Here is a tiny trained network, its code and every weight. The questions are about switching its units off for an input and a target symbol, where a switched-off unit gives its printed mean instead of its output.

import numpy as np


def w(rows, s, z=0):
    codes = np.array(rows[::2]) - 128.0
    scale = np.full(codes.shape[1], s)
    scale[-1] = z or s
    return codes * scale


def f(y):
    return np.maximum(y, 0)


def softmax(a):
    e = np.exp(a - a.max(-1, keepdims=True))
    return e / e.sum(-1, keepdims=True)


def log_softmax(a):
    a = a - a.max(-1, keepdims=True)
    return a - np.log(np.exp(a).sum(-1, keepdims=True))


def net(x, mask):
    ids = ['αβγδεζηθλξστφψω'.index(c) for c in x.split()]
    T = len(ids)
    res = E[ids] + P[:T]
    u = 0
    for l in range(2):
        r = res
        for j in range(2):
            rows = slice(3 * j, 3 * j + 3)
            q, k, v = (r @ M[l][rows].T for M in (Q, K, V))
            z = softmax(np.where(np.tri(T) > 0, q @ k.T / 3**0.5, -1e9)) @ v
            o = O[l][rows]
            res = res + np.where(mask[u + j], z, o[:, -1]) @ o[:, :-1]
        u += 2
        y = f(res @ A[l][:, :-1].T + A[l][:, -1])
        res = res + np.where(mask[u : u + 4], y, B[l][:, -1]) @ B[l][:, :-1]
        u += 4
    return log_softmax(res[-1] @ U[:, :-1].T + U[:, -1])


Q, K, V, O, A, B = {}, {}, {}, {}, {}, {}
E = w([
[153,160,62,93,118,119,69,147],'α',
[77,128,139,123,97,158,27,99],'β',
[170,139,169,253,135,60,158,166],'γ',
[148,138,149,208,120,61,92,26],'δ',
[111,99,101,158,65,159,105,161],'ε',
[181,109,113,94,51,104,172,138],'ζ',
[193,189,129,177,180,67,227,126],'η',
[122,174,139,84,143,201,202,175],'θ',
[163,160,113,42,118,132,151,81],'λ',
[43,98,181,147,65,231,147,123],'ξ',
[77,81,81,95,27,196,86,71],'σ',
[151,217,176,188,229,95,99,120],'τ',
[111,134,219,101,77,154,185,146],'φ',
[102,140,98,83,98,192,96,52],'ψ',
[105,193,120,82,165,187,83,153],'ω',
],0.0048)
P = w([
[61,87,143,81,138,56,115,146],'0',
[184,241,190,125,31,163,61,146],'1',
[184,152,69,163,99,215,134,128],'2',
[15,176,120,126,100,43,159,109],'3',
[231,68,183,142,147,174,73,120],'4',
[168,140,60,196,125,204,152,96],'5',
[12,190,121,152,116,38,175,88],'6',
[181,218,254,160,73,126,80,82],'7',
[169,148,75,222,140,197,162,76],'8',
[19,191,120,133,105,35,189,106],'9',
],0.0056)
Q[0] = w([
[144,143,212,111,126,158,93,142],'L0H0',
[192,109,120,137,97,151,94,118],'L0H0',
[86,234,124,135,52,94,134,123],'L0H0',
[111,128,17,198,153,197,203,83],'L0H1',
[73,34,186,52,201,4,101,158],'L0H1',
[47,225,120,126,65,54,143,122],'L0H1',
],0.036)
K[0] = w([
[155,120,162,88,104,178,91,136],'L0H0',
[175,143,113,188,134,148,127,91],'L0H0',
[133,9,116,107,217,113,126,136],'L0H0',
[103,174,125,190,148,64,155,91],'L0H1',
[74,153,96,44,49,141,116,176],'L0H1',
[97,1,118,88,219,92,132,134],'L0H1',
],0.035)
V[0] = w([
[93,131,254,163,136,127,140,175],'L0H0',
[147,126,167,95,96,82,114,12],'L0H0',
[177,148,146,81,139,48,70,143],'L0H0',
[114,181,150,63,225,167,133,128],'L0H1',
[64,119,114,157,133,153,2,92],'L0H1',
[86,98,153,70,72,207,171,52],'L0H1',
],0.027)
O[0] = w([
[58,153,149,247,103,156,99,79,225],'L0H0',
[145,161,207,84,98,156,221,78,200],'L0H0',
[116,217,201,105,150,72,123,103,155],'L0H0',
[103,101,93,150,193,125,179,11,17],'L0H1',
[177,122,84,131,62,25,49,56,254],'L0H1',
[77,200,33,128,45,131,213,116,116],'L0H1',
],0.014,0.0035)
A[0] = w([
[10,91,149,103,187,58,184,124,1],'L0N0',
[169,110,127,123,202,166,150,139,63],'L0N1',
[3,95,129,103,175,19,122,172,20],'L0N2',
[36,113,140,69,150,35,171,110,53],'L0N3',
],0.019,0.0036)
B[0] = w([
[176,115,47,84,136,116,21,168,229],'L0N0',
[63,111,137,86,65,111,144,96,244],'L0N1',
[106,181,90,105,101,80,226,205,203],'L0N2',
[86,66,133,98,250,138,173,123,255],'L0N3',
],0.012,0.0084)
Q[1] = w([
[183,145,170,187,85,197,130,81],'L1H0',
[172,150,128,254,128,127,122,64],'L1H0',
[37,50,140,110,157,142,129,154],'L1H0',
[158,105,114,202,202,98,39,153],'L1H1',
[229,119,52,138,124,122,120,140],'L1H1',
[117,119,170,67,167,97,91,98],'L1H1',
],0.032)
K[1] = w([
[171,251,128,170,202,67,155,109],'L1H0',
[167,243,109,147,146,130,105,112],'L1H0',
[82,73,61,85,59,126,127,196],'L1H0',
[124,153,53,142,228,106,216,165],'L1H1',
[136,195,79,161,219,199,101,76],'L1H1',
[110,76,90,55,165,93,130,179],'L1H1',
],0.028)
V[1] = w([
[79,153,132,132,162,61,118,132],'L1H0',
[211,47,74,81,125,251,116,87],'L1H0',
[99,105,130,160,146,31,93,77],'L1H0',
[152,73,71,109,92,138,107,164],'L1H1',
[135,99,110,95,136,166,122,89],'L1H1',
[132,208,117,138,176,49,165,168],'L1H1',
],0.0023)
O[1] = w([
[82,185,139,187,127,97,107,108,176],'L1H0',
[119,91,176,101,195,182,141,245,88],'L1H0',
[117,192,215,226,105,147,169,100,195],'L1H0',
[117,161,146,157,126,38,94,126,248],'L1H1',
[115,125,158,174,149,125,65,115,118],'L1H1',
[255,118,103,116,67,18,201,115,209],'L1H1',
],0.0012,0.0015)
A[1] = w([
[81,83,106,162,195,56,136,129,26],'L1N0',
[156,203,167,206,94,131,77,47,33],'L1N1',
[251,177,161,192,143,160,71,184,166],'L1N2',
[132,124,32,141,72,148,148,150,10],'L1N3',
],0.011)
B[1] = w([
[160,120,166,159,39,189,123,126,245],'L1N0',
[94,9,121,82,125,112,150,206,237],'L1N1',
[210,172,79,155,148,199,179,89,230],'L1N2',
[174,116,200,201,197,77,145,147,241],'L1N3',
],0.012,0.011)
U = w([
[111,100,163,188,119,107,146,132,102],'α',
[134,134,240,134,76,171,3,181,133],'β',
[117,103,135,154,89,112,72,20,193],'γ',
[56,113,114,135,96,189,196,107,124],'δ',
[135,89,67,55,121,68,95,152,108],'ε',
[166,141,216,99,193,72,116,86,126],'ζ',
[98,204,185,169,110,187,163,152,135],'η',
[151,51,112,94,194,136,114,123,74],'θ',
[163,126,31,131,31,169,125,117,156],'λ',
[134,205,140,117,39,34,82,149,169],'ξ',
[70,136,26,154,191,131,86,83,236],'σ',
[88,136,98,87,232,132,173,159,141],'τ',
[99,140,29,89,142,77,215,82,145],'φ',
[171,108,207,76,88,125,187,193,2],'ψ',
[167,111,146,149,189,169,98,186,64],'ω',
],0.0048,0.0087)

Each question gives the input, a string of symbols that net reads in full, and the target symbol t.
The units are the heads (3 rows each of Q, K, V and O) and the neurons (one row each of A and B). Each row of codes is followed by its name. A weight is (code - 128) times the scale printed after its matrix; where a second scale follows, it is the last column's (O, A, B and U).
mask holds one flag per unit, layer by layer, with each layer's heads first. A switched-off unit (its flag False) gives its mean, the last column of its rows in O or B, instead of its output. The means were averaged over made-up inputs and are rounded, as every weight is.
A unit's drop is (log p(t) with every unit on - log p(t) with that unit switched off) / (log p(t) with every unit on - log p(t) with every unit switched off).
The circuit of an input: a set's keep is (log p(t) with only the set's units on - log p(t) with every unit switched off) / (log p(t) with every unit on - log p(t) with every unit switched off). Starting from all 12 units, units are removed one at a time, each time the one whose removal leaves the highest keep (on an exact tie, the one counted first), for as long as the keep stays at least 0.8.
circuit, biggest first: the units of the circuit, biggest drop first
k most important neurons: the k neurons with the biggest drops, biggest first
top k neurons in layer l: the k neurons of layer l with the biggest drops, biggest first
heads that matter: for each layer, one digit per head in row order, 1 if its drop is at least 0.15 and else 0, layers parted by /
input ε φ α γ θ β ε ξ α, target β: top neuron in layer 0 : [L0N1]
input δ θ β, target λ: circuit, biggest first : [L1N2; L0N3; L0H1; L0N1]
input τ ξ ε δ β ω ω, target β: top 2 neurons in layer 0 : [L0N3; L0N0]
input σ ζ α ε γ ζ η γ β ω, target φ: heads that matter : 11 / 00
input ξ ω τ α ε ε δ ω, target λ: 3 most important neurons : [L1N2; L0N3; L0N1]
input ζ γ δ, target λ: circuit, biggest first : [L0H1; L0N3; L1N2; L0N1]
input ξ ε δ ε, target α: 2 most important neurons : [L1N3; L0N3]
input λ α φ, target η: top 2 neurons in layer 1 : [L1N1; L1N3]
input ζ ξ ε η ε λ η θ λ τ, target τ: circuit, biggest first : [L0H0; L0N3]
input σ ζ σ τ ε ε τ ζ γ γ, target φ: circuit, biggest first : [L0H1; L0N3]
input ζ θ ε ε β γ β ζ ω, target β: heads that matter : 01 / 00
input β ε τ, target γ: top 2 neurons in layer 1 : [L1N1; L1N3]
input φ δ λ γ, target σ: circuit, biggest first : [L0H1; L0N0; L0H0; L1N0]
input ω ξ ε δ ε, target α: 3 most important neurons : [L1N3; L1N1; L0N3]
input φ τ ω ζ ε ψ ε, target σ: top 2 neurons in layer 0 : [L0N0; L0N2]
input δ ξ ε ε ξ σ φ ψ ξ δ, target ζ: circuit, biggest first : [L0H0; L0N3; L0H1]
input δ ε ζ, target λ: top neuron in layer 1 : [L1N2]
input ξ γ ε φ α ζ φ ψ, target ζ: circuit, biggest first : [L0H0; L0H1]
input ξ δ ζ σ ζ η δ λ σ α, target α: circuit, biggest first : [L0H0; L1N3; L0H1]
input γ ε ω ψ σ ψ, target β: top 2 neurons in layer 0 : [L0N1; L0N3]
input γ ε ξ η ε λ, target δ: circuit, biggest first : [L0H1; L0N1]
input σ α σ ε γ φ φ ε ε, target β: circuit, biggest first : [L0H1]
input ω λ η ε ξ ξ ξ ψ, target α: circuit, biggest first : [L1N3; L0H1; L0H0]
input δ β ω ε ζ φ λ σ ξ, target λ: 4 most important neurons : [L0N3; L1N2; L0N1; L1N3]
input ω ξ τ η δ ξ β ξ, target ψ: circuit, biggest first : [L0H0; L1N1; L0H1; L0N3]
input δ ζ α ε γ, target η: circuit, biggest first : [L0H1; L0H0; L1N1]
